Below are the code and all the weights of a small trained network. Each question names an input and a class and asks about switching units off, where a switched-off unit gives its printed mean instead of its output.

import numpy as np


def w(rows, s, z=0):
    codes = np.array(rows[::2]) - 128.0
    scale = np.full(codes.shape[1], s)
    scale[-1] = z or s
    return codes * scale


def f(y):
    return y / 2 * (1 + np.tanh(0.7978845608 * (y + 0.044715 * y**3)))


def log_softmax(a):
    a = a - a.max(-1, keepdims=True)
    return a - np.log(np.exp(a).sum(-1, keepdims=True))


def net(x, mask):
    res = np.array(x, float).reshape(1, 7) / 4 @ E
    y = f(res @ A[0][:, :-1].T + A[0][:, -1])
    res = res + np.where(mask, y, B[0][:, -1]) @ B[0][:, :-1]
    return log_softmax(res[-1] @ U[:, :-1].T + U[:, -1])


A, B = {}, {}
E = w([
[193,98,145,2,139,115,174,190,166],'x0',
[156,222,122,105,136,178,177,126,209],'x1',
[190,167,138,107,33,132,98,35,107],'x2',
[121,109,79,188,92,161,176,163,94],'x3',
[112,189,156,74,194,159,128,169,82],'x4',
[185,204,107,78,16,176,65,78,114],'x5',
[157,44,131,129,73,82,212,193,139],'x6',
],0.0083)
A[0] = w([
[92,144,170,99,88,130,113,90,152,99],'n1',
[68,101,13,220,70,129,200,247,112,185],'n2',
[211,194,126,2,182,118,162,168,247,193],'n3',
[68,234,211,162,160,197,96,74,163,135],'n4',
[7,93,115,135,185,116,108,75,109,95],'n5',
[81,194,161,118,135,95,150,211,83,87],'n6',
[102,150,144,94,197,142,141,217,66,59],'n7',
[168,50,204,8,112,71,133,129,122,255],'n8',
],0.0068,0.0067)
B[0] = w([
[175,168,141,161,107,127,151,131,114,143],'n1',
[153,129,7,116,184,44,187,183,190,255],'n2',
[56,112,82,156,71,98,130,133,175,252],'n3',
[91,108,43,129,101,58,208,141,134,225],'n4',
[85,80,114,155,193,55,64,143,100,182],'n5',
[140,172,149,81,164,136,166,159,175,145],'n6',
[178,198,174,46,68,141,73,92,122,165],'n7',
[107,145,28,156,124,1,188,168,157,253],'n8',
],0.0089)
U = w([
[180,185,132,141,54,166,85,88,85,73],'0',
[75,96,76,213,117,107,154,157,133,215],'1',
[163,141,254,152,117,175,112,159,133,18],'2',
[134,103,145,72,124,181,178,167,126,1],'3',
[181,84,226,101,141,201,138,101,139,22],'4',
[57,105,161,143,181,149,61,142,59,38],'5',
[118,203,128,113,83,133,112,128,139,187],'6',
],0.01,0.0051)

Each question gives the input, the list of numbers given to net, and the class t.
The units are the neurons (one row each of A and B). Each row of codes is followed by its name. A weight is (code - 128) times the scale printed after its matrix; where a second scale follows, it is the last column's (A, B and U).
mask holds one flag per neuron, in row order. A switched-off neuron (its flag False) gives its mean, the last column of its row in B, instead of its output. The means were averaged over made-up inputs and are rounded, as every weight is.
A unit's drop is (log p(t) with every unit on - log p(t) with that unit switched off) / (log p(t) with every unit on - log p(t) with every unit switched off).
The circuit of an input: a set's keep is (log p(t) with only the set's units on - log p(t) with every unit switched off) / (log p(t) with every unit on - log p(t) with every unit switched off). Starting from all 8 units, units are removed one at a time, each time the one whose removal leaves the highest keep (on an exact tie, the one counted first), for as long as the keep stays at least 0.8.
units of the circuit, in order: the units of the circuit, biggest drop first
most important unit: the unit with the biggest drop
k most important neurons: the k neurons with the biggest drops, biggest first
drop when u is switched off: that unit's drop, to one decimal
input [-7,-1,3,-2,0,7,-4], class 0: 3 most important neurons -> (n8, n2, n3)
input [-6,-6,-3,-4,-1,-8,-5], class 5: units of the circuit, in order -> (n8, n5)
input [-4,2,5,4,-7,6,-6], class 0: 2 most important neurons -> (n2, n8)
input [-3,-4,8,-2,2,3,-3], class 0: units of the circuit, in order -> (n2, n8)
input [8,-6,-5,1,7,-7,-5], class 6: units of the circuit, in order -> (n7)
input [0,-1,-1,-3,-3,4,1], class 0: units of the circuit, in order -> (n2, n4)
input [-1,-3,3,-7,-5,8,5], class 0: 2 most important neurons -> (n2, n4)
input [-8,-8,8,-1,3,-3,-3], class 5: 2 most important neurons -> (n8, n2)
input [-5,1,-7,-6,5,-1,-7], class 5: 3 most important neurons -> (n8, n2, n5)
input [-1,6,0,-8,1,3,-8], class 1: 3 most important neurons -> (n4, n3, n7)
input [-1,-4,-1,4,7,5,-8], class 5: 3 most important neurons -> (n8, n2, n3)
input [8,1,4,-5,5,4,0], class 1: 2 most important neurons -> (n8, n3)
input [6,7,8,-2,4,-8,-7], class 1: 2 most important neurons -> (n3, n4)
input [-6,2,7,7,1,7,6], class 0: most important unit -> n8
input [7,-1,4,-5,0,-2,-8], class 1: 2 most important neurons -> (n8, n3)
input [6,-6,4,-3,5,4,-2], class 1: drop when n4 is switched off -> -0.2
input [-6,-5,-6,-2,5,-5,-5], class 5: drop when n8 is switched off -> 0.2
input [-4,-8,-4,-1,2,4,-2], class 5: drop when n8 is switched off -> 0.2
